Here is a tiny trained network, its code and every weight. The questions are about switching its units off for an input and a class, where a switched-off unit gives its printed mean instead of its output.

import numpy as np


def w(rows, s, z=0):
    codes = np.array(rows[::2]) - 128.0
    scale = np.full(codes.shape[1], s)
    scale[-1] = z or s
    return codes * scale


def f(y):
    return np.maximum(y, 0)


def log_softmax(a):
    a = a - a.max(-1, keepdims=True)
    return a - np.log(np.exp(a).sum(-1, keepdims=True))


def net(x, mask):
    res = np.array(x, float).reshape(1, 4) / 4 @ E
    y = f(res @ A[0][:, :-1].T + A[0][:, -1])
    res = res + np.where(mask, y, B[0][:, -1]) @ B[0][:, :-1]
    return log_softmax(res[-1] @ U[:, :-1].T + U[:, -1])


A, B = {}, {}
E = w([
[103,131,59,51,136,254,168,192,104,153],'x0',
[204,118,21,141,111,61,165,164,132,215],'x1',
[215,87,64,94,211,189,25,76,100,121],'x2',
[119,41,224,137,181,75,198,196,94,99],'x3',
],0.012)
A[0] = w([
[53,91,177,166,127,202,77,122,132,27,80],'neuron 1',
[176,40,80,96,249,155,81,88,65,96,142],'neuron 2',
[150,190,120,130,75,145,79,80,150,133,115],'neuron 3',
[134,18,159,141,176,76,135,152,6,86,62],'neuron 4',
[118,13,171,130,177,121,172,151,54,122,132],'neuron 5',
[45,185,179,55,56,62,199,158,96,170,96],'neuron 6',
[96,240,137,164,64,144,122,104,103,186,185],'neuron 7',
[120,236,121,122,123,127,85,27,185,186,141],'neuron 8',
[134,195,88,85,73,192,107,119,176,138,79],'neuron 9',
[198,117,140,84,161,147,103,91,60,105,151],'neuron 10',
[148,64,204,101,184,105,220,179,89,127,9],'neuron 11',
[136,204,144,146,113,49,75,43,152,135,125],'neuron 12',
[72,133,173,147,52,127,195,134,147,84,171],'neuron 13',
[183,97,185,208,134,42,76,66,164,98,111],'neuron 14',
[171,59,162,127,196,105,188,159,157,79,36],'neuron 15',
[79,134,182,100,134,170,99,84,147,101,41],'neuron 16',
[100,222,165,167,66,139,165,168,171,144,171],'neuron 17',
[202,57,52,172,67,91,124,183,153,217,150],'neuron 18',
[115,179,150,83,60,54,204,153,174,114,151],'neuron 19',
[86,91,105,69,111,224,156,208,96,168,59],'neuron 20',
[118,222,152,88,65,165,94,70,117,37,78],'neuron 21',
[195,103,122,81,214,96,4,111,61,129,136],'neuron 22',
[114,166,99,70,145,254,180,206,54,151,142],'neuron 23',
[84,55,200,56,134,103,81,189,99,118,77],'neuron 24',
],0.0084,0.0013)
B[0] = w([
[176,83,79,144,193,54,235,105,238,236,227],'neuron 1',
[86,159,121,103,170,85,59,153,160,115,250],'neuron 2',
[139,98,91,80,21,145,96,156,79,40,202],'neuron 3',
[158,96,112,122,121,184,136,169,43,53,227],'neuron 4',
[162,121,118,88,76,122,98,149,122,110,224],'neuron 5',
[46,159,102,85,151,61,73,184,156,74,240],'neuron 6',
[93,118,102,44,90,142,116,132,128,92,207],'neuron 7',
[139,64,102,132,44,128,182,123,81,83,230],'neuron 8',
[175,123,106,111,19,148,117,125,93,88,220],'neuron 9',
[68,145,97,69,126,57,65,176,166,114,197],'neuron 10',
[122,74,138,65,88,154,151,127,109,69,234],'neuron 11',
[161,124,184,200,125,186,108,116,129,81,218],'neuron 12',
[110,147,99,123,199,126,96,149,150,140,224],'neuron 13',
[159,176,254,229,131,134,104,94,130,127,244],'neuron 14',
[139,65,119,125,100,123,207,155,44,97,204],'neuron 15',
[228,84,127,45,188,115,196,88,147,194,196],'neuron 16',
[108,167,109,90,159,106,119,146,149,109,216],'neuron 17',
[189,96,90,128,152,95,237,40,208,201,230],'neuron 18',
[81,199,103,115,146,96,101,128,167,168,223],'neuron 19',
[193,174,253,170,129,164,86,133,196,103,228],'neuron 20',
[180,74,100,124,153,117,173,141,137,139,215],'neuron 21',
[91,216,92,82,211,52,75,169,148,133,240],'neuron 22',
[163,198,246,189,103,200,141,66,82,163,254],'neuron 23',
[99,87,91,143,97,137,167,107,72,117,200],'neuron 24',
],0.0075,0.014)
U = w([
[66,201,110,96,179,125,66,173,146,84,245],'0',
[146,84,111,115,74,168,137,154,67,35,2],'1',
[161,194,250,229,138,179,111,126,132,102,102],'2',
[173,80,99,130,180,129,214,115,179,202,138],'3',
],0.012,0.00068)

Each question gives the input, the list of numbers given to net, and the class t.
The units are the neurons (one row each of A and B). Each row of codes is followed by its name. A weight is (code - 128) times the scale printed after its matrix; where a second scale follows, it is the last column's (A, B and U).
mask holds one flag per neuron, in row order. A switched-off neuron (its flag False) gives its mean, the last column of its row in B, instead of its output. The means were averaged over made-up inputs and are rounded, as every weight is.
A unit's drop is (log p(t) with every unit on - log p(t) with that unit switched off) / (log p(t) with every unit on - log p(t) with every unit switched off).
The circuit of an input: a set's keep is (log p(t) with only the set's units on - log p(t) with every unit switched off) / (log p(t) with every unit on - log p(t) with every unit switched off). Starting from the 12 units with the biggest drops (on a tie, the unit counted first), units are removed one at a time, each time the one whose removal leaves the highest keep (on an exact tie, the one counted first), for as long as the keep stays at least 0.8.
units of the circuit, in order: the units of the circuit, biggest drop first
unit that matters most: the unit with the biggest drop
k most important neurons: the k neurons with the biggest drops, biggest first
drop of u: that unit's drop, to one decimal
input [-6,-8,-1,-2], class 3: unit that matters most : neuron 1
input [-4,-6,1,6], class 1: 2 most important neurons : (neuron 4; neuron 18)
input [-6,-7,-2,-4], class 3: 3 most important neurons : (neuron 1; neuron 16; neuron 21)
input [8,-8,-3,2], class 2: 3 most important neurons : (neuron 23; neuron 20; neuron 18)
input [-3,-8,-4,8], class 1: 2 most important neurons : (neuron 4; neuron 11)
input [0,-6,6,4], class 0: 4 most important neurons : (neuron 2; neuron 22; neuron 18; neuron 10)
input [-7,7,-8,5], class 0: 3 most important neurons : (neuron 6; neuron 19; neuron 23)
input [-7,-8,3,3], class 3: 3 most important neurons : (neuron 1; neuron 16; neuron 23)
input [5,-3,4,3], class 2: 3 most important neurons : (neuron 23; neuron 20; neuron 6)
input [-8,4,7,0], class 2: 3 most important neurons : (neuron 14; neuron 12; neuron 6)
input [-5,1,-5,-1], class 0: 3 most important neurons : (neuron 23; neuron 6; neuron 20)
input [0,4,1,-5], class 1: 2 most important neurons : (neuron 1; neuron 3)
input [-2,4,4,-6], class 1: 3 most important neurons : (neuron 8; neuron 3; neuron 1)
input [-8,8,-1,8], class 1: unit that matters most : neuron 4
input [-4,-6,-6,5], class 0: 2 most important neurons : (neuron 6; neuron 18)
input [3,-6,4,-7], class 1: 3 most important neurons : (neuron 3; neuron 9; neuron 18)
input [-5,-8,1,7], class 3: drop of neuron 16 : 0.4
input [-7,2,-4,-8], class 1: drop of neuron 8 : 0.8
input [0,5,-5,-1], class 0: drop of neuron 21 : 0.4
input [5,-2,2,4], class 2: units of the circuit, in order : (neuron 23)
input [-6,0,0,7], class 1: drop of neuron 15 : 0.1
